[ 1.47  3.69 -1.62  2.45  1.14 -1.62  3.01  1.86  5.58 -1.66 -1.34  0.27
  0.83 -3.50 -2.34  2.90 -5.88  2.50  4.53  8.68  5.87 -3.27 -0.01  2.14
  2.52] : sataz
[ 0.52 -2.81 -2.26  0.26  5.68 -1.45 -2.08  2.43 -1.93  1.89  0.22 -0.91
 -0.92 -1.40 -1.47 -0.75 -1.69 -0.76 -3.86  8.68  5.87  2.37  0.92  0.81
  1.59] : ligiz
[ 2.30  0.40 -0.17 -2.69  2.01 -3.86  2.95 -1.01 -0.19  0.05 -0.04  4.37
 -0.01  0.91  0.62 -0.86 -5.05  1.34 -1.36  8.68  5.87  0.85  0.57  2.65
  2.05] : gipo
[ 0.21 -0.96  1.31  2.19  3.30 -3.44  1.43 -0.75  5.22 -1.97  1.08 -1.97
  0.50 -4.48  0.01  2.67 -3.36  0.34  2.96  8.68  5.87  0.77 -0.46  3.63
  3.38] : Nemit
[ 3.16 -0.80 -2.49 -2.76  2.00 -2.97 -0.39  1.31 -0.81 -0.30 -1.15 -2.41
 -0.69  0.31 -1.56 -1.39  0.27  1.57  0.28  8.68  5.87  3.37 -0.46  1.11
 -1.78] : zupe
[ 3.31  2.96 -0.56  5.51  0.95 -1.86 -0.41  1.40  1.46 -2.83 -1.70 -0.36
  1.22 -2.68 -0.52  1.28 -1.85  2.80  2.55  8.68  5.87  0.26 -0.40  3.13
  1.67] : goda
[ 1.54 -0.63 -0.70 -3.06  2.10 -2.44  1.61 -0.99 -0.67 -0.08  0.77  2.92
  0.78  0.83  0.40 -0.28 -5.90  0.58 -0.02  8.68  5.87  1.56  1.34  2.16
  2.14] : dopuv
[ 4.29  0.18  3.78  3.01  2.05 -1.61  3.36 -0.13  3.51 -5.48  3.55  1.59
  0.48 -4.30  2.40  2.62 -3.88  4.89  7.11  8.68  5.87  0.21  1.25 -0.93
  6.85] : zusi
[ 2.06 -0.29 -3.59 -1.84  6.65 -1.86  1.38 -0.27 -1.47  2.68 -2.04 -1.99
 -0.29  2.74 -0.89 -0.45  1.46 -0.15  0.71  8.68  5.87  1.92  0.46  0.13
 -2.67] : mozon
[ 0.21  3.50  1.31  2.19  3.30 -2.37  1.43  2.63  5.22 -1.97  1.08 -1.97
  0.50 -4.48  0.01  2.67 -3.36  0.34  2.96  8.68  5.87  0.77 -0.46  3.63
  3.38] : Gopig
[-0.42  1.46 -0.40  1.91  3.00 -2.92 -0.35  3.14  6.26 -3.47 -0.49 -1.49
  1.46 -4.91  0.05  1.98 -2.58 -0.20  4.75  8.68  5.87 -2.94 -0.71  4.08
  4.91] : Daf
loc: [-0.89] | mozon, 14
loc: [-1.56] | zupe, 14
rev: [ 1.46 -0.45] | mozon
loc: [-0.19] | gipo, 8
loc: [2.06] | mozon, 0
find: [ 0.21 -0.96  1.31  2.19  3.30 -3.44  1.43 -0.75  5.22 -1.97  1.08 -1.97
  0.50 -4.48  0.01  2.67 -3.36  0.34  2.96  8.68  5.87  0.77 -0.46  3.63
  3.38] | Nemit

[ 3.63  1.66  0.88 -1.44 -1.21 -2.98 -1.78  4.29  0.27  0.50 -5.25 -2.70
  6.98 -2.92  6.14  1.36  0.08  2.36 -0.14 -0.14] : mozon
[-2.00 -0.11  0.38 -0.29  1.27  2.36  1.50 -2.73 -0.12 -0.80  3.80  1.66
 -4.46  1.76 -3.83 -1.38 -0.63 -0.71 -0.48  0.29] : Nemit
[-0.53 -1.45 -0.19  0.67 -6.54 -2.90  1.61  0.17 -4.38  0.44  0.09  1.32
  0.39  0.93 -0.03 -0.04  1.12 -0.96  3.44 -0.54] : sataz
[ 2.66  3.45  3.00 -4.08  2.56  0.68 -0.53  1.81  2.65 -3.08  0.12 -0.78
  1.90 -1.11  2.21 -1.15 -3.94  3.08 -0.75 -0.71] : dopuv
[-0.53 -1.45 -4.04  0.67 -6.54 -2.90  1.61  0.17 -4.38 -1.44  0.09  1.32
  0.39  0.93 -0.03 -0.04  1.12 -0.96  3.44  2.75] : zupe
rev: [-0.04 -0.03  0.93  0.39  1.32  0.09 -1.44 -4.38] | zupe
loc: [-0.63] | Nemit, 16
rev: [ 1.36  6.14 -2.92  6.98 -2.70 -5.25  0.50  0.27] | mozon
loc: [-0.19] | sataz, 2
loc: [-4.46] | Nemit, 12
loc: [-2.70] | mozon, 11
find: [-0.53 -1.45 -4.04  0.67 -6.54 -2.90  1.61  0.17 -4.38 -1.44  0.09  1.32
  0.39  0.93 -0.03 -0.04  1.12 -0.96  3.44  2.75] | zupe

